The rows lie along a hidden order. The number after each row says roughly how far along it the row is, from 0 to 30. A new part has a new order.
[ -1 -11   4   7  -1  16  -7  10   4  -3   2  -8   5 -15  -8  27   9  14
   9  29]  0
[ 12   0  17   9  21   2  -1   0  10  -2  12   5  35  -1 -30  18   7  18
   1 -29]  17
[  2   7   2  10  17   5  -1 -13  -2   1  23  13  10  -3 -39  48   6  20
   8   8]  4
[  3 -17  21  -4  -8  14  -4  23   0  -7 -23 -20  -1  -4   5   0  11   7
  -7   4]  12
[  6  22  -8   8  23  -3   4 -16  28   2  18  13  32 -16  -3 -25 -17  10
   1   3]  30
[ -1 -32  19   5  -9   3  -3  24  -3  -2  -9 -21  19  -7  16   3  12   0
   4 -27]  17
[ -6   9  -4   8  14 -10   6 -12   9   8  28   9  22  -8   0   2 -10   4
  -7 -22]  30
[ 16   9  -3  -3   5   9  -5  -3  16  -8 -17   4   4  -4  -7 -27  -3   8
  13  35]  17
[ -3  21  -9   5  14   1   0 -17  -1   3  26  17  -4  -3 -27  26  -7  11
  -1  17]  13
[  9  -5   1  10  12   3  -2  -1  20  -3   3   0  33 -11   1 -11  -2   9
  13  -4]  20
[ -2   5 -33   5  -4  -7  -2 -15  11   2   8   9   4 -12  18 -22 -13 -10
  21  37]  22
[ 15  21  25  -4  26   8  -1  -2   8  -6  -1   8  13   7 -44  11   4  23
 -17 -25]  20
[ -1  -9   2   9   5   9  -5   2  -1   0  13   2   8  -9 -21  40   8  13
  12  19]  1
[ 18   1  -2   0  11  -2  -5 -11   1  -4  -7  18   9  13 -28  11  13   5
  19  -4]  17
[  6 -17  -8   8  -4   5  -7  -1   1  -3   0   3   7  -4  -7  28  11   4
  31  28]  3
[-16  16  -7   3   1   2   3  -5  -1   5  24  -1 -13 -12   0  11 -12   7
 -17  18]  16
[ 18  21   1  -9  10   4  -3 -12  -2  -7 -13  17 -21  17 -32   4   5   7
   4  14]  17
[ 12  -8   2   7  12  -4  -3  -7  -3  -1   7  16  16  11 -32  34  15   8
  20 -18]  13
[-12  -1 -10   8   2  -3   3  -3  11   7  22  -2  24 -20  19  -4 -14   2
  -3   5]  24
[  8  23  -2  12  31   1   2 -18  22   2  29  18  36 -14 -30   8 -10  26
  -1  -2]  19
[ -7   1  17  -4   4   2   4   8  -5   1   6  -5  -6   3  -9  13   2   6
 -24 -30]  24
[ -1  15 -24   8  12 -10   4 -24  11   6  24  22  15  -5  -5  -3 -13  -1
   8   7]  27

Part 2:
[ -3  -1   0   1   1  -7  -6  -1  10  10   5  17   1  -5  -5  -1 -26  -5
  -1  -1 -12   0]  7
[  3   2  -5   3  13 -19  -2   2  13  17   6  52  -1 -17   0  -2 -19   0
  -3   4  -6  -4]  29
[ -4  -2  -1   2   2 -11  -6   0  10  10   2  32   1  -7  -4  -1 -25  -6
  -1  -1  -8   0]  8
[  3   3  -4   2  12 -17  -1   1  12  16  10  39  -1 -11  -3  -3 -20   1
  -3   3 -10  -3]  27
[ -1   4  -3   4  10 -13  -4   2  16  15  13  30   1  -7  -5  -2 -25   2
  -2   1  -6  -5]  22
[  3   1  -5   3  14 -21  -2   2  13  21   6  58  -1 -14  -1  -3 -16  -4
  -3   4  -4  -4]  30
[ -7   0  -2   5   8 -14   5   5  13  18   1  41   0 -25  -4  -1 -12  -3
  -2   4   5  -1]  27
[ -2  -1  -1   2   2  -7  -6   1  12   9   2  26   1 -11  -4   0 -29  -1
  -2   0 -10  -2]  6
[ -4  -1  -2   6   8  -9  -4   2  16  18   3  36   1 -14  -4  -1 -26  -1
  -2   1   1  -3]  12
[ -6   3   0   4  10  -8  -3   2  18  17  19  27   4  -2 -11  -3 -29  -5
  -1  -1   6  -3]  21
[ -4   5  -2   3  10  -2  -1   1  12  17  18  26   4 -11  -7  -1 -32   0
  -3   0   3  -5]  24
[ -4   1  -3   1  10  -1   1   0   7  18  12  42   2 -17  -3   0 -25  -3
  -3   2   4  -5]  25
[ -5  -5   0   6   4 -11  -3   1  15   3   0  34   1   4  -6  -3  -7  -9
   1  -2  17   0]  0
[ -2   1  -4   7  10  -6  -4   3  19  22   1  32   2 -24  -1   1 -33   9
  -4   3   0  -7]  16
[ -4   0  -2   2   6 -12  -2   1   9  25   5  17   0 -13  -1  -1 -16  -2
  -1   2  -6  -2]  15
[ -3   0  -1   3   3  -8  -5   1  14  12   5  25   1 -10  -4   0 -25  -1
  -1   0  -9  -2]  9
[  3   3  -5   2  12 -18  -3   2  12  17  12  41   0 -10  -3  -3 -20  -1
  -3   3  -7  -3]  29
[ -5   2  -3   3  13  -4   0   1  15  19  14  46   3 -12  -6  -2 -35  -5
  -2   0   9  -4]  25
[ -4   1  -3   5   7 -10  -3   2  16  22   4  31   1 -18  -2  -1 -24   2
  -2   2  -1  -4]  15
[ -6  -1   0   1   1 -11  -8   0   9   8   7  19   1   1  -5  -1 -19  -8
   0  -2 -14   1]  10
[ -4   2  -4   3  11  -5   0   1  12  21  11  41   2 -15  -4  -1 -32  -2
  -3   2   5  -5]  24
[ -7   1  -2   2   4 -12   5   5  10  19   4  32   0 -22  -3  -1  -3  -2
  -1   5   0   0]  27
[ -5   0  -2   6   7 -11  -5   2  19  20   5  32   2 -12  -5  -1 -26   0
  -1   0   1  -4]  13

[  4   2  -8 -18 -12  -6 -11   8   3  -9  -6  -5 -16 -20 -11   9   1  -3
   5  30  -8  -7  -4  13   3   5  -1  24   7 -17  12   5   4  18 -25]  19
[  2   9  24 -22  -5 -12 -16   0   0  15  -4  -2 -12  -5 -15   7   4  -5
   6  26 -17 -27 -19  -7  -3  17   5  20   5 -12   7   3   5   5  25]  2
[  3   5   0 -19  -4   2 -33  -1   4   2  -1   0 -16 -31 -14   7   3  -3
   6  23  -8 -10   3   5   3  18   0  15  13 -16  12   5   6  18  -7]  7
[  0  -2 -18 -12 -11   4 -59  -3  11  -6  -5   3 -14 -29  -8  11  -1  -2
   8  25   2  -6  -1  15   6  -2  -8  22   2 -20  17   2   6  20 -38]  12
[  1   3  -5 -17  -7 -47  -8   2 -14  -2  -5  -1  16  -1 -12   9   1  -3
   2  16 -11 -19  -9 -11   0   9  -3   4   9 -18   1  -4   5   9  22]  24
[  2  16  -3 -21  -3 -25  -8  28   5   4  -6  -5 -26  -5 -25   7   1  -4
   6  30  -3 -34 -22 -12  -1  12   3  29  11 -15  11   7   5   7  26]  14
[  3  -7 -21 -11 -13 -63  18  24 -11  -1  -6  -9  14  -6 -16  10  -3  -4
  -3  35  -7  15 -18 -12  -1  -3  -3   5   8 -14   7   0  -1   7  21]  30
[  3 -10 -11 -12 -35 -18 -17   6   1  17  -6   0 -14   1  -9   7  -1  -1
   5  29 -14 -13 -19   7   0 -33  -7  21  16 -23  15  10   6  15  18]  0
[  2  -3  -8  -7 -10 -29  -8  13   0  24  -6 -10  -5  -6 -14   7  -2  -5
   5  35 -13  -5 -28 -10   0  -8   0  26   6 -12   3   4   1  10  35]  1
[  2  11  15 -26  -1 -19 -19   1  16   7  -5  -9  -6  -5 -28   9   4  -7
   3  24 -24 -21 -20 -15   3  22   9  23   7  -9  -7  -5   2   6  47]  9
[  2  -2 -27 -12 -13 -31 -18  13   6  16  -5  -5 -12  -3 -29   7  -1  -3
   6  29  -4  -9 -17  -7  -1   2  -5  21   8 -17  13  10   3  13  26]  10
[  2  11  -4 -19  -6 -19 -17  10  -1   0  -4  -6 -13  -4 -12   7   1  -4
   3  24 -11 -17 -17  -6   0  10   2  22   0 -10   9   8   3   7  12]  15
[  1  -9 -14 -17  -6 -12 -25   5  -1  -6  -5   6   2  -4 -13   6   1  -1
   6  24  -2 -21  -9  -1  -1   4  -4  -4  12 -19  21   0   6  10  16]  19
[  0   7  -7 -18 -17  20 -24 -26  11   3  -6   1 -18  -1 -27   8   3  -3
   8  21 -14 -24 -20  10   6  12   1  20   7 -16   7   0   6  16   2]  5
[ -1  15 -20 -10 -11 -15 -31   6  -3  -9  -5  -2 -30   1 -16  10  -1   0
   6  24   6 -21 -14   5  -2  16 -11  23   1 -17  24  12   6  15 -19]  20
[ -1  -5  13 -20  -2  -1  -5  -4   6  -1  -5   9 -15  13 -11   5   5  -4
   7  18 -16 -32 -18  -4   1   7   3   3   9 -17  -1   0   6   5  37]  16
[  1   6  21 -25   1 -16 -16  31   3   8  -4  -1 -11  -4 -14   7   3  -5
   5  28 -16 -27 -28  -7  -3  15   3  19   9 -14   5   4   5   8  33]  3
[  2 -15  -9 -14  -9 -21 -21   8  -2  15  -5  -3 -17   3 -12   7   0  -3
   4  28  -9 -13 -21   9  -1   4  -3  22  13 -19   5   7   4  12  23]  1
